Here is a tiny trained network, its code and every weight. The questions are about switching its units off for an input and a target symbol, where a switched-off unit gives its printed mean instead of its output.

import numpy as np


def w(rows, s, z=0):
    codes = np.array(rows[::2]) - 128.0
    scale = np.full(codes.shape[1], s)
    scale[-1] = z or s
    return codes * scale


def softmax(a):
    e = np.exp(a - a.max(-1, keepdims=True))
    return e / e.sum(-1, keepdims=True)


def log_softmax(a):
    a = a - a.max(-1, keepdims=True)
    return a - np.log(np.exp(a).sum(-1, keepdims=True))


def net(x, mask):
    ids = ['ΓΔΛΣΨεζημπω'.index(c) for c in x.split()]
    T = len(ids)
    res = E[ids] + P[:T]
    u = 0
    for l in range(3):
        r = res
        for j in range(2):
            rows = slice(3 * j, 3 * j + 3)
            q, k, v = (r @ M[l][rows].T for M in (Q, K, V))
            z = softmax(np.where(np.tri(T) > 0, q @ k.T / 3**0.5, -1e9)) @ v
            o = O[l][rows]
            res = res + np.where(mask[u + j], z, o[:, -1]) @ o[:, :-1]
        u += 2
    return log_softmax(res[-1] @ U[:, :-1].T + U[:, -1])


Q, K, V, O = {}, {}, {}, {}
E = w([
[148,127,154,86,105,75],'Γ',
[139,172,169,135,137,54],'Δ',
[148,195,131,142,116,154],'Λ',
[130,177,199,205,174,121],'Σ',
[120,177,208,130,82,101],'Ψ',
[109,114,132,137,217,79],'ε',
[97,99,120,128,250,150],'ζ',
[93,149,155,182,177,173],'η',
[117,122,34,113,173,195],'μ',
[67,110,124,67,119,117],'π',
[82,116,100,172,161,248],'ω',
],0.014)
P = w([
[244,163,207,58,184,105],'0',
[242,126,181,125,120,141],'1',
[176,175,79,153,148,29],'2',
[33,187,96,89,159,110],'3',
[159,64,174,105,133,204],'4',
[102,102,66,174,155,3],'5',
],0.012)
Q[0] = w([
[116,108,72,200,223,139],'L0H0',
[75,90,161,165,17,55],'L0H0',
[89,58,64,58,159,84],'L0H0',
[26,1,196,209,23,133],'L0H1',
[105,112,35,140,98,121],'L0H1',
[138,117,100,81,56,71],'L0H1',
],0.0075)
K[0] = w([
[84,137,90,212,174,138],'L0H0',
[93,239,203,168,11,32],'L0H0',
[14,36,1,109,230,65],'L0H0',
[135,104,114,123,139,71],'L0H1',
[59,116,146,63,151,138],'L0H1',
[153,151,76,95,109,59],'L0H1',
],0.0071)
V[0] = w([
[161,172,169,37,35,155],'L0H0',
[81,65,116,62,156,155],'L0H0',
[180,211,105,103,134,78],'L0H0',
[149,248,160,74,213,191],'L0H1',
[127,89,55,110,122,131],'L0H1',
[255,96,142,126,139,75],'L0H1',
],0.0065)
O[0] = w([
[141,123,148,96,235,194,151],'L0H0',
[148,93,138,111,161,192,103],'L0H0',
[195,195,174,162,129,156,198],'L0H0',
[162,55,243,140,200,194,254],'L0H1',
[163,233,87,126,98,159,69],'L0H1',
[254,150,7,28,167,154,216],'L0H1',
],0.0043,0.0071)
Q[1] = w([
[49,135,99,140,30,248],'L1H0',
[246,9,205,92,91,244],'L1H0',
[129,103,42,164,119,34],'L1H0',
[154,61,133,177,30,199],'L1H1',
[94,207,74,204,46,113],'L1H1',
[151,171,124,163,207,89],'L1H1',
],0.011)
K[1] = w([
[252,99,143,194,96,7],'L1H0',
[218,210,111,99,240,160],'L1H0',
[77,51,77,154,48,182],'L1H0',
[240,179,62,94,123,135],'L1H1',
[123,90,105,181,42,145],'L1H1',
[101,58,92,88,131,138],'L1H1',
],0.011)
V[1] = w([
[75,23,107,198,183,125],'L1H0',
[75,139,254,254,142,124],'L1H0',
[125,79,89,90,74,73],'L1H0',
[107,33,120,85,144,73],'L1H1',
[140,111,90,146,136,90],'L1H1',
[122,169,88,142,232,90],'L1H1',
],0.011)
O[1] = w([
[171,144,52,69,181,162,8],'L1H0',
[172,165,70,111,6,172,101],'L1H0',
[67,114,91,155,139,85,1],'L1H0',
[50,205,201,96,160,151,121],'L1H1',
[126,150,144,151,162,134,79],'L1H1',
[177,191,159,153,123,171,224],'L1H1',
],0.012,0.009)
Q[2] = w([
[36,215,128,122,71,162],'L2H0',
[160,129,193,30,144,124],'L2H0',
[151,2,181,133,118,203],'L2H0',
[148,18,186,149,102,163],'L2H1',
[109,142,152,239,102,126],'L2H1',
[192,131,90,136,126,44],'L2H1',
],0.0089)
K[2] = w([
[114,208,136,137,91,65],'L2H0',
[115,124,143,37,154,174],'L2H0',
[254,88,207,112,178,127],'L2H0',
[127,25,162,36,147,220],'L2H1',
[144,132,216,197,79,114],'L2H1',
[187,99,124,186,118,58],'L2H1',
],0.0074)
V[2] = w([
[90,63,114,69,65,136],'L2H0',
[147,182,75,207,125,139],'L2H0',
[93,52,91,184,160,254],'L2H0',
[181,90,121,211,172,161],'L2H1',
[143,142,194,40,143,136],'L2H1',
[164,219,125,131,155,182],'L2H1',
],0.0097)
O[2] = w([
[78,63,77,193,136,116,37],'L2H0',
[254,165,201,130,87,141,77],'L2H0',
[141,4,147,81,186,166,41],'L2H0',
[140,102,151,40,56,44,184],'L2H1',
[79,59,73,161,89,191,251],'L2H1',
[71,104,77,102,156,128,196],'L2H1',
],0.0092,0.019)
U = w([
[52,170,117,121,134,2,189],'Γ',
[140,249,167,163,124,88,2],'Δ',
[162,93,166,149,83,71,105],'Λ',
[174,190,75,145,98,148,60],'Σ',
[78,122,62,185,12,62,95],'Ψ',
[103,227,151,92,144,161,52],'ε',
[85,140,108,85,116,176,40],'ζ',
[156,92,31,149,107,131,211],'η',
[138,92,165,107,164,72,211],'μ',
[40,103,112,153,107,160,123],'π',
[114,43,83,139,89,124,116],'ω',
],0.0068,0.008)

Each question gives the input, a string of symbols that net reads in full, and the target symbol t.
The units are the heads (3 rows each of Q, K, V and O). Each row of codes is followed by its name. A weight is (code - 128) times the scale printed after its matrix; where a second scale follows, it is the last column's (O and U).
mask holds one flag per head, layer by layer. A switched-off head (its flag False) gives its mean, the last column of its rows in O, instead of its output. The means were averaged over made-up inputs and are rounded, as every weight is.
A unit's drop is (log p(t) with every unit on - log p(t) with that unit switched off) / (log p(t) with every unit on - log p(t) with every unit switched off).
The circuit of an input: a set's keep is (log p(t) with only the set's units on - log p(t) with every unit switched off) / (log p(t) with every unit on - log p(t) with every unit switched off). Starting from all 6 units, units are removed one at a time, each time the one whose removal leaves the highest keep (on an exact tie, the one counted first), for as long as the keep stays at least 0.8.
circuit, biggest first: the units of the circuit, biggest drop first
unit that matters most: the unit with the biggest drop
heads that matter: for each layer, one digit per head in row order, 1 if its drop is at least 0.15 and else 0, layers parted by /
input Ψ π Ψ π Δ, target Ψ: circuit, biggest first : [L1H0 L2H0]
input Γ Δ Ψ μ Ψ Λ, target μ: circuit, biggest first : [L1H0 L2H0]
input Ψ π Λ Ψ Γ Σ, target Ψ: circuit, biggest first : [L1H0]
input Γ Ψ Ψ η ω, target Γ: circuit, biggest first : [L1H0 L2H0 L2H1]
input η Σ Σ ζ Λ μ, target μ: circuit, biggest first : [L2H0 L1H0 L2H1]
input Ψ Δ Ψ Λ, target Ψ: heads that matter : 01 / 11 / 10
input ε ζ Ψ π, target π: circuit, biggest first : [L1H1 L2H1 L2H0]
input ζ ζ Σ μ ε ε, target μ: circuit, biggest first : [L2H0 L1H0]
input ε Ψ π ζ μ, target ε: circuit, biggest first : [L2H0 L1H1]
input Δ Ψ Ψ ω μ, target Δ: circuit, biggest first : [L2H0 L2H1 L1H0]
input Γ ω Ψ, target η: circuit, biggest first : [L1H1 L1H0]
input π Σ Ψ η Σ, target π: heads that matter : 10 / 01 / 11
input ζ π Λ, target Γ: heads that matter : 00 / 10 / 00
input Δ π π Σ ε, target Δ: unit that matters most : L2H0
input μ Λ Ψ Ψ η, target μ: heads that matter : 00 / 10 / 10
input ε Ψ Σ Λ Γ, target ε: circuit, biggest first : [L1H1 L2H0]
input Σ π Ψ, target Γ: heads that matter : 00 / 11 / 00
input Δ π Ψ Λ μ ζ, target μ: heads that matter : 10 / 10 / 10
input Ψ π Λ, target Γ: heads that matter : 01 / 11 / 00
input Ψ Δ ε, target Δ: unit that matters most : L1H1
input π ε Σ, target Γ: heads that matter : 00 / 10 / 10
